Below are the code and all the weights of a small trained network. Each question names an input and a class and asks about switching units off, where a switched-off unit gives its printed mean instead of its output.

import numpy as np


def w(rows, s, z=0):
    codes = np.array(rows[::2]) - 128.0
    scale = np.full(codes.shape[1], s)
    scale[-1] = z or s
    return codes * scale


def norm(h):
    return h / np.sqrt((h * h).mean(-1, keepdims=True) + 1e-5)


def f(y):
    return np.maximum(y, 0)


def log_softmax(a):
    a = a - a.max(-1, keepdims=True)
    return a - np.log(np.exp(a).sum(-1, keepdims=True))


def net(x, mask):
    res = np.array(x, float).reshape(1, 8) / 4 @ E
    u = 0
    for l in range(2):
        y = f(norm(res) @ A[l][:, :-1].T + A[l][:, -1])
        res = res + np.where(mask[u : u + 4], y, B[l][:, -1]) @ B[l][:, :-1]
        u += 4
    return log_softmax(norm(res)[-1] @ U[:, :-1].T + U[:, -1])


A, B = {}, {}
E = w([
[141,134,127,132,132,138,133,115,135],'x0',
[136,133,150,76,149,127,133,123,2],'x1',
[118,126,126,124,123,138,132,136,129],'x2',
[146,154,81,204,117,146,45,175,95],'x3',
[125,140,114,113,126,153,133,142,135],'x4',
[123,125,125,133,126,132,124,126,124],'x5',
[123,144,132,122,118,123,121,124,128],'x6',
[150,111,45,78,78,82,142,109,68],'x7',
],0.0089)
A[0] = w([
[139,174,146,161,151,147,114,129,45,35],'L0N1',
[181,159,162,140,158,152,47,190,3,8],'L0N2',
[109,120,249,129,194,182,135,95,50,30],'L0N3',
[131,123,222,196,130,153,106,168,198,253],'L0N4',
],0.0058,0.0043)
B[0] = w([
[118,98,156,165,113,113,208,137,154,158],'L0N1',
[43,78,134,124,104,178,169,5,254,194],'L0N2',
[207,194,216,72,134,71,102,200,212,179],'L0N3',
[75,135,100,123,175,150,123,92,31,254],'L0N4',
],0.0088,0.0074)
A[1] = w([
[150,78,85,80,32,89,204,75,126,153],'L1N1',
[176,174,189,108,147,124,115,255,149,3],'L1N2',
[180,108,53,200,52,113,80,162,125,24],'L1N3',
[195,146,116,50,127,78,139,177,25,74],'L1N4',
],0.0083,0.0031)
B[1] = w([
[120,199,127,251,166,166,29,177,95,255],'L1N1',
[232,40,35,115,2,41,87,142,190,158],'L1N2',
[210,84,165,49,60,34,191,194,175,191],'L1N3',
[79,66,171,78,126,188,248,50,175,185],'L1N4',
],0.0079)
U = w([
[60,104,158,113,183,159,166,64,164,60],'0',
[130,148,18,224,157,134,27,163,103,125],'1',
[250,116,144,68,111,68,127,174,190,254],'2',
],0.011,0.00076)

Each question gives the input, the list of numbers given to net, and the class t.
The units are the neurons (one row each of A and B). Each row of codes is followed by its name. A weight is (code - 128) times the scale printed after its matrix; where a second scale follows, it is the last column's (A, B and U).
mask holds one flag per neuron, layer by layer. A switched-off neuron (its flag False) gives its mean, the last column of its row in B, instead of its output. The means were averaged over made-up inputs and are rounded, as every weight is.
A unit's drop is (log p(t) with every unit on - log p(t) with that unit switched off) / (log p(t) with every unit on - log p(t) with every unit switched off).
The circuit of an input: a set's keep is (log p(t) with only the set's units on - log p(t) with every unit switched off) / (log p(t) with every unit on - log p(t) with every unit switched off). Starting from all 8 units, units are removed one at a time, each time the one whose removal leaves the highest keep (on an exact tie, the one counted first), for as long as the keep stays at least 0.8.
circuit, biggest first: the units of the circuit, biggest drop first
k most important neurons: the k neurons with the biggest drops, biggest first
top k neurons in layer l: the k neurons of layer l with the biggest drops, biggest first
drop of u: that unit's drop, to one decimal
input [5,1,-6,-5,-4,2,1,-1], class 2: top 3 neurons in layer 0 => L0N3, L0N2, L0N4
input [7,6,-5,-1,5,8,4,0], class 2: 2 most important neurons => L0N3, L0N4
input [-3,-7,-2,4,-6,6,-6,4], class 2: circuit, biggest first => L1N3
input [-4,-1,-1,2,-4,2,-1,5], class 2: 2 most important neurons => L1N3, L0N2
input [8,2,0,-4,-8,-7,2,-4], class 2: 2 most important neurons => L0N3, L1N2
input [-7,2,0,4,-8,7,2,-6], class 0: 2 most important neurons => L1N1, L0N2
input [2,3,-2,0,2,0,-6,-1], class 2: 2 most important neurons => L0N3, L0N4
input [2,-1,7,-5,6,-1,5,5], class 1: 2 most important neurons => L1N1, L0N4
input [-4,-7,1,7,-3,-1,6,3], class 2: 2 most important neurons => L1N3, L1N1
input [-8,5,-3,-6,7,6,-8,-4], class 2: 2 most important neurons => L0N3, L1N2
input [-3,2,4,-4,-8,-8,-1,-6], class 2: 3 most important neurons => L0N3, L1N2, L0N2
input [0,-3,1,-6,-2,-8,4,1], class 1: drop of L0N2 => 0.1
input [3,5,8,-1,-3,1,6,-3], class 2: drop of L0N1 => 0.0
input [4,3,4,6,-8,-1,1,-7], class 0: most important neuron => L0N2
input [6,-5,8,-2,6,7,-6,8], class 1: drop of L1N1 => 1.5
input [5,2,-2,3,3,0,-4,-4], class 0: 2 most important neurons => L1N1, L0N2
